[[119 137 128 108 127 131 119 136]
 [137 107 115 125 126 112 120 154]
 [156 146 129 119 128 134 132 115]]
->
[[156 146 129 119 128 134 132 115]
 [119 137 128 108 127 131 119 136]
 [137 107 115 125 126 112 120 154]]

[[122 113 143 129 136]
 [122 115 136 124 129]
 [140 121 139 131 138]
 [121 124 129 116 125]
 [128 129 134 131 125]
 [125 128 130 120 123]
 [130 113 153 124 148]
 [122 121 135 125 142]
 [117 125 127 130 129]
 [138 130 118 126 118]
 [123 123 121 125 124]]
->
[[123 123 121 125 124]
 [122 113 143 129 136]
 [122 115 136 124 129]
 [140 121 139 131 138]
 [121 124 129 116 125]
 [128 129 134 131 125]
 [125 128 130 120 123]
 [130 113 153 124 148]
 [122 121 135 125 142]
 [117 125 127 130 129]
 [138 130 118 126 118]]

[[104 103 132 102 102 141 103 102 135 102 122 104 106 102]
 [102 105 150 103 107 104 104 103 106 103 152 103 104 103]
 [105 107 157 105 105 105 103 103 105 102 123 102 100 104]
 [113 118 150 103 104 123 104 104 123 106 153 101 105 101]
 [104 106 117 103 105 105 103 105 103 103 103 104 103 105]]
->
[[104 106 117 103 105 105 103 105 103 103 103 104 103 105]
 [104 103 132 102 102 141 103 102 135 102 122 104 106 102]
 [102 105 150 103 107 104 104 103 106 103 152 103 104 103]
 [105 107 157 105 105 105 103 103 105 102 123 102 100 104]
 [113 118 150 103 104 123 104 104 123 106 153 101 105 101]]

[[127 128 114 133 127 140]
 [127 135 131 147 142 133]
 [127 133 132 148 142 135]
 [127 115 124 127 123 137]
 [127 113 119  99 103 115]
 [127 117 137 135 131 134]
 [127 110 125 108 109 123]
 [127 120 132 109 114 107]
 [127 126 110 120 118 133]
 [127 126 135 123 125 112]
 [128 110 132 111 113 117]
 [127 126 112 127 122 137]]
->
[[127 126 112 127 122 137]
 [127 128 114 133 127 140]
 [127 135 131 147 142 133]
 [127 133 132 148 142 135]
 [127 115 124 127 123 137]
 [127 113 119  99 103 115]
 [127 117 137 135 131 134]
 [127 110 125 108 109 123]
 [127 120 132 109 114 107]
 [127 126 110 120 118 133]
 [127 126 135 123 125 112]
 [128 110 132 111 113 117]]

[[144 140 143 112 129 146 124]
 [153 129 148 125 127 150 118]]
->
[[153 129 148 125 127 150 118]
 [144 140 143 112 129 146 124]]

[[137 131 135 126 133 136 139 120 124 140 107]
 [129 134 141 128 132 133 127 138 117 122 116]
 [124 127 141 121 125 117 127 136 133 120 127]]
->
[[124 127 141 121 125 117 127 136 133 120 127]
 [137 131 135 126 133 136 139 120 124 140 107]
 [129 134 141 128 132 133 127 138 117 122 116]]

[[116 119 123 130 123 131 130 118 128 136 125]
 [127 124 111 127 121 141 141 140 144 123 143]
 [121 130 143 119 126 112 111 112 109 123 106]
 [128 140 137 112 117 126 125 119 113 116 117]
 [127 123 114 127 123 136 137 136 139 124 138]
 [136 136 122 120 122 136 137 141 135 114 138]
 [128 117 127 140 141 114 115 129 129 135 125]]
->
[[128 117 127 140 141 114 115 129 129 135 125]
 [116 119 123 130 123 131 130 118 128 136 125]
 [127 124 111 127 121 141 141 140 144 123 143]
 [121 130 143 119 126 112 111 112 109 123 106]
 [128 140 137 112 117 126 125 119 113 116 117]
 [127 123 114 127 123 136 137 136 139 124 138]
 [136 136 122 120 122 136 137 141 135 114 138]]

[[137 148]
 [138 134]
 [114 119]
 [136 130]
 [133 136]
 [134 138]
 [106  99]]
->
[[106  99]
 [137 148]
 [138 134]
 [114 119]
 [136 130]
 [133 136]
 [134 138]]

[[144 131 129 124 141 143 126 135 120 130 118 124 144]
 [120 119 132 118 128 121 121 130 126 114 114 126 116]
 [134 112 120 118 133 131 106 118 108 122 122 111 131]
 [138 119 122 125 130 137 115 116 120 130 136 121 136]
 [117 121 127 120 125 117 122 122 128 118 125 128 116]]
->
[[117 121 127 120 125 117 122 122 128 118 125 128 116]
 [144 131 129 124 141 143 126 135 120 130 118 124 144]
 [120 119 132 118 128 121 121 130 126 114 114 126 116]
 [134 112 120 118 133 131 106 118 108 122 122 111 131]
 [138 119 122 125 130 137 115 116 120 130 136 121 136]]
---
[[128 132 132 132 125 123 121 118]
 [150 141 130 140 121 135 108 127]
 [146 130 121 134 120 129 108 128]
 [110 118 117 125 139 117 148 127]
 [138 133 130 128 135 129 121 123]
 [112 128 137 120 124 125 147 123]
 [141 138 123 147 112 130 108 133]
 [128 129 140 123 121 132 132 126]
 [117 120 123 140 122 122 133 137]
 [120 122 133 126 125 125 141 125]
 [119 127 109 128 148 121 138 125]]
->
[[150 141 130 140 121 135 108 127]
 [141 138 123 147 112 130 108 133]
 [138 133 130 128 135 129 121 123]
 [128 132 132 132 125 123 121 118]
 [146 130 121 134 120 129 108 128]
 [128 129 140 123 121 132 132 126]
 [112 128 137 120 124 125 147 123]
 [119 127 109 128 148 121 138 125]
 [120 122 133 126 125 125 141 125]
 [117 120 123 140 122 122 133 137]
 [110 118 117 125 139 117 148 127]]

[[122 126 131 132]
 [127 128 126 125]
 [135 118 126 122]
 [114 125 129 127]
 [116 144 123 121]
 [131 116 132 129]
 [132 124 131 132]
 [116 135 126 126]
 [152 110 122 124]
 [143 147 123 126]]
->
[[143 147 123 126]
 [116 144 123 121]
 [116 135 126 126]
 [127 128 126 125]
 [122 126 131 132]
 [114 125 129 127]
 [132 124 131 132]
 [135 118 126 122]
 [131 116 132 129]
 [152 110 122 124]]

[[128 120 141 136 124 123 103]
 [146 123 136 135 141 133 132]
 [135 124 146 132 119 137 121]
 [125 106 140 120 113 153 142]
 [134 118 134 135 132 149 130]]
->
[[135 124 146 132 119 137 121]
 [146 123 136 135 141 133 132]
 [128 120 141 136 124 123 103]
 [134 118 134 135 132 149 130]
 [125 106 140 120 113 153 142]]

[[137 134 131 140]
 [124 135 118 129]
 [127 112 137 143]
 [122 132 133 145]
 [ 99 127 110 128]
 [142 133 143 137]
 [145 126 141 116]
 [113 131 109  99]]
->
[[124 135 118 129]
 [137 134 131 140]
 [142 133 143 137]
 [122 132 133 145]
 [113 131 109  99]
 [ 99 127 110 128]
 [145 126 141 116]
 [127 112 137 143]]

[[115 110 108 123]
 [119 101  98 141]
 [112 126 132  98]
 [147 142 150 130]
 [119 118 117 120]
 [103 137 121 105]]
->
[[147 142 150 130]
 [103 137 121 105]
 [112 126 132  98]
 [119 118 117 120]
 [115 110 108 123]
 [119 101  98 141]]

[[137 138 127 110 129 151 118 121 128 126 125 131 131]
 [126 157 127 129 128 153 129 137 129 126 132 133 131]
 [130 111 129 128 126 131 121 119 129 126 136 128 122]]
->
[[126 157 127 129 128 153 129 137 129 126 132 133 131]
 [137 138 127 110 129 151 118 121 128 126 125 131 131]
 [130 111 129 128 126 131 121 119 129 126 136 128 122]]
